[-26.8  33.5  75.5   6.2] Out: -26.8
[-21.3  71.4 -10.5 -59.5 -14.4] Out: -21.3
[-27.0 -24.0  41.9 -57.4] Out: -27.0
[-10.8   0.7  19.4  72.3] Out: -10.8
[11.4  8.0  4.8 60.3 34.5] Out: 11.4
[24.7 40.9 55.1 28.2] Out: 24.7
---
((0.389, -0.418, -0.327, 0.086, -0.772, -0.301), (0.884, 1.595, 0.351, -2.012, 0.320, 0.889)) out 0.320
((-116.0, -98.2, 35.2, 6.3), (-90.9, 47.7, 58.5, 150.8)) out 58.5
((-0.096, -0.209, -0.019, 0.123, 0.101, -0.056, 0.038), (-0.205, -0.018, 0.030, 0.041, -0.163, -0.044, -0.088)) out -0.044
((-73.143, 123.430, 188.986, -63.044, -55.969, -128.917), (178.888, -68.469, -83.832, 169.997, 57.617, 127.613)) out 57.617
((0.153, 0.044, 0.062, 0.040, 0.070, 0.161, 0.117), (0.153, -0.130, -0.147, 0.035, 0.119, 0.082, 0.113)) out 0.082
((-0.755, -0.679, 1.838, -1.947, 1.758), (0.502, 0.272, -2.090, -1.021, -2.177)) out -1.021
((-0.121, 0.019, 0.064, 0.015), (0.061, 0.053, 0.087, 0.130)) out 0.087
((-0.020, -0.005, -0.145, 0.172), (0.069, -0.025, 0.196, -0.014)) out 0.196
---
[[ 18.7 -52.3  42.7 -30.3 -30.5]
 [  8.8 -43.0  16.6  20.7  61.9]] -> 20.7

[[ -5.7 -21.2   9.0 -12.4  35.0]
 [ 56.2  -1.8 -23.1  -5.8  49.0]
 [-61.5  -0.6  21.4   0.8 -28.0]] -> -5.8

[[ 14.6  -7.6  51.7  57.5 -36.9 -16.2 -29.2]
 [ 25.1  -8.0  45.5  52.9 -39.1 -12.7 -29.3]] -> -12.7

[[ 20.2  -8.1  15.9  -2.8 -73.6 -22.0  -7.3]
 [ -3.0  56.3  35.5   1.9 -27.3  67.0  29.0]
 [  8.1  -3.3  -5.4  10.3  31.2  -0.6  -5.4]] -> 67.0

[[ 72.5  73.4  37.1 -60.6]
 [-50.2  39.4  41.1 -24.8]] -> 41.1

[[-29.7 -57.6 -10.3 -41.9]
 [ 38.9  30.1  32.7  26.1]
 [ 49.2 -44.6 -73.0  58.2]] -> 32.7
---
[ 59.2  -5.0 -12.4 -36.1 -29.1  -2.5] result: 59.2, -2.5

[-13.0   9.8 -70.8  24.2  34.1  43.9] result: -13.0, 43.9

[[ -4.2  52.1  18.3  -3.0 -41.5]
 [  4.6  28.2   2.2  32.0  23.0]
 [-57.6 -33.0  10.1   3.6  32.2]] result: -4.2, 32.2

[-48.4  55.1 -13.2 -31.8  -1.3] result: -48.4, -1.3

[[ 37.6  30.5  19.8  -1.8 -37.3]
 [-50.3   9.5  -6.8  34.6   8.8]
 [ 31.6  35.8 -32.2 -24.7  73.0]] result: 37.6, 73.0

[ -8.0 -61.1   7.8 -53.7] result: -8.0, -53.7

[ 16.7  18.7   9.1  34.7 -62.4 -24.6  41.9] result: 16.7, 41.9
---
[-26.8  19.7  74.0  23.7 -66.0] Out: -26.8
[  6.7  31.9 -58.0 -12.8  62.1 -19.1  22.0] Out: 6.7
[ -9.3 -72.9 -70.9   7.2 -35.8 -12.6  18.7] Out: -9.3
[-58.0 -36.1 -70.1   7.3 -40.2] Out: -58.0
[  5.2 -15.6  19.5   1.1 -61.6 -56.9] Out: 5.2
[-24.2  -7.0 -20.2 -59.5  41.9   5.3  18.2] Out: -24.2
[ -1.4 -19.1  16.8 -20.2 -67.3 -16.9 -29.3] Out: -1.4
[ 24.7 -58.4  31.7 -35.2] Out: 24.7
[-2.7 -6.6 -1.6 56.1 -7.7 -3.4] Out: -2.7
[-52.5 -19.5 -12.6  26.5 -63.9] Out: -52.5
---
39.3	16.5	31.8	26.9	45.7	6.8	-41.4
34.3	-31.8	-7.7	-20.7	-2.7	-33.8	45.3
-47.2	-5.9	-47.8	-14.9	-55.7	-9.1	33.2
=> -31.8

51.6	-21.5	19.6	-55.9	-48.9	-36.5
19.4	-32.8	37.0	-11.8	-46.2	-21.0
=> -32.8

45.8	-6.1	-37.1	-74.7
-31.0	12.8	-0.5	-0.3
-12.4	11.6	-8.0	-20.5
=> 12.8

-4.2	-13.6	5.8	54.9	-25.0	8.8	-5.4
46.2	-8.9	-6.6	-72.2	44.2	-66.0	-8.1
1.9	-14.6	-8.9	-2.3	-10.6	5.5	17.0
=> -8.9

-48.7	6.6	-14.2	68.6	12.8	-28.3	-8.6
-32.4	-26.5	-9.5	-16.7	2.6	-5.6	-29.7
-5.3	-2.8	-0.4	18.7	3.5	-7.8	28.5
=> -26.5

55.1	-23.4	14.4	56.5	30.1	-41.8	-30.4
61.0	-23.8	20.4	68.3	38.4	-53.3	-35.7
59.0	-23.9	18.2	64.1	35.5	-48.6	-33.8
=> -23.8

-3.2	-14.0	5.4	28.3	4.0	68.4
33.0	47.2	56.0	25.0	-9.4	-30.9
-16.4	-49.7	-49.1	-41.6	-30.4	10.4
=> 47.2

-8.0	14.0	-61.2	2.8
-13.6	-40.4	-19.7	18.7
=> -40.4
---
array([72, 52, 34, 74, 23, 45]) gives 23
array([ -4,  35, -31,  19, -11,  28]) gives -11
array([ 56,  38,  22, 210,   4,  97]) gives 4
array([ -3,  39,  26,  41,   3, -29]) gives 3
array([ 85,  35, 174,  90, 207, 237]) gives 207
array([357,  34, 512, 247, 914, 194]) gives 914
---
[ 64.1  45.0  34.2  19.8 -54.0   6.4  71.6] yields 64.1
[-60.2  17.8  34.5 -17.9] yields -60.2
[60.5 39.6 31.4 36.1 62.4  4.1] yields 60.5
[ 18.0  15.6  63.1 -30.6] yields 18.0
[-49.1  60.1 -38.3 -20.9 -41.8] yields -49.1
[  4.1 -53.8 -15.3  -7.7  43.0  12.3] yields 4.1
[-38.0 -53.7 -13.8  57.3  55.6 -16.4] yields -38.0
---
[[-13.4  19.4  18.5   4.2 -38.7  -0.9 -14.2  15.2  -8.8  31.2 -28.3  -8.2
   59.2  -5.2]
 [-44.5  15.1  36.6 -41.0  17.1  -6.3 -20.9  -5.0  36.3   9.6  31.2  -5.0
  -20.8   6.3]
 [ 33.0   5.0  -8.3 -47.0  16.3   2.6  27.4  19.3  17.0 -38.2   1.9  37.7
  -12.7  -8.9]
 [ 11.5  28.9   4.1 -34.5 -19.1  -5.2 -37.1  -4.3  14.9  14.3  21.1 -18.2
   -1.3  45.9]
 [ 31.4 -44.7  50.5  -2.2 -33.4 -35.4  -8.6  15.9  -3.5  12.2   0.9 -13.3
   10.6  -8.2]] -> -13.4

[[  3.7 -41.9 -17.3 -14.1   1.5   3.0  -8.0  -2.4 -27.5  13.7]
 [ 18.8 -30.6  25.0 -35.1  12.6 -63.6 -31.0   8.8 -51.6   3.9]
 [ -9.8  69.1 -46.1  -2.3   9.2 -25.4  -8.0  72.9  -7.5 -22.4]
 [-22.6 -26.7 -53.3   6.2 -12.4  -6.2  31.7   0.1   3.2  13.6]
 [ 40.9 -32.7 -21.9  58.3  44.1 -16.4  -6.8   4.8   3.5  20.1]
 [  6.0 -11.4   5.6  66.2  14.5 -15.3 -53.3  40.8 -21.3 -19.2]
 [ 15.8  -4.2  -2.0 -16.8  49.3  61.2   6.6  44.2 -34.5  57.9]] -> 3.7

[[ -9.6   7.8   9.1  16.4 -16.6  -6.5]
 [  6.6  23.8  -9.1  21.5 -29.5  21.0]
 [-16.6 -75.0 -28.7 -51.2 -25.8   9.1]
 [-25.8 -69.5 -28.2 -68.8  -9.3   2.7]
 [-23.2 -34.9 -18.6 -45.7  15.5  -1.4]
 [-22.3 -58.2  -5.2 -68.3 -28.6 -15.1]
 [ 22.2 -21.1  -2.1  35.5  26.2  24.3]
 [-24.7 -73.3 -29.2 -69.4 -15.8   4.0]
 [ 10.0 -11.2  -3.0  17.9   9.0  12.0]
 [ -1.2   1.8   2.1   4.0  -3.6  -1.0]] -> -9.6

[[ 14.1  -7.5 -26.1  29.2 -68.3 -29.8   2.8  19.2]
 [ -0.1  -2.0  -1.0   3.5  -1.8   5.2   6.5   2.8]
 [  1.1  15.4 -17.9   9.6  -7.9 -17.4 -19.7   5.4]
 [  3.6   0.2 -26.3  36.7 -33.5 -29.8 -19.7  23.1]
 [  0.6  -7.7 -12.4  26.2 -12.5 -26.1 -13.0   9.0]] -> 14.1

[[  2.1 -43.3 -25.6 -60.2  -1.5  31.5  47.9   8.7  31.0  -6.1  30.0   4.5
   11.3]
 [-42.1   5.9 -10.5  -3.0  -2.9  18.0 -10.7  34.6  30.4 -26.2 -40.8   6.3
   10.0]
 [  0.4 -53.0 -19.9  22.9 -13.4 -17.5   9.0 -18.8 -42.1  36.6  16.3  -0.4
    1.3]
 [-32.6  49.2 -14.3  50.8  26.8  14.9  18.3 -34.6  44.8 -10.1 -12.9   0.6
  -41.3]
 [-35.5   6.3 -17.6  17.1 -28.5  -9.6  -4.1  12.0  -8.9 -19.9   8.9  66.1
  -29.5]
 [ 34.9 -74.5   4.1  41.0  -5.3 -17.3 -11.3   4.8 -13.6 -44.9   9.2 -37.5
   41.1]
 [-56.3  11.3  30.0  -4.5 -13.5 -16.9  25.6 -16.5  54.2  -7.7  -4.0  -6.2
   70.3]
 [ 37.2 -20.7  -0.9 -10.1  -8.0 -25.5 -21.3  -4.0  52.8 -10.0 -42.1   2.1
  -34.8]
 [  8.7  -4.0  14.2  12.3 -11.3  55.7   1.2 -34.1 -48.6   6.5 -37.4  31.2
    9.8]
 [ 57.9  35.2 -10.6  -7.7 -41.5 -11.1 -19.9 -52.5 -23.2 -29.8  -3.7   4.7
   47.1]] -> 2.1
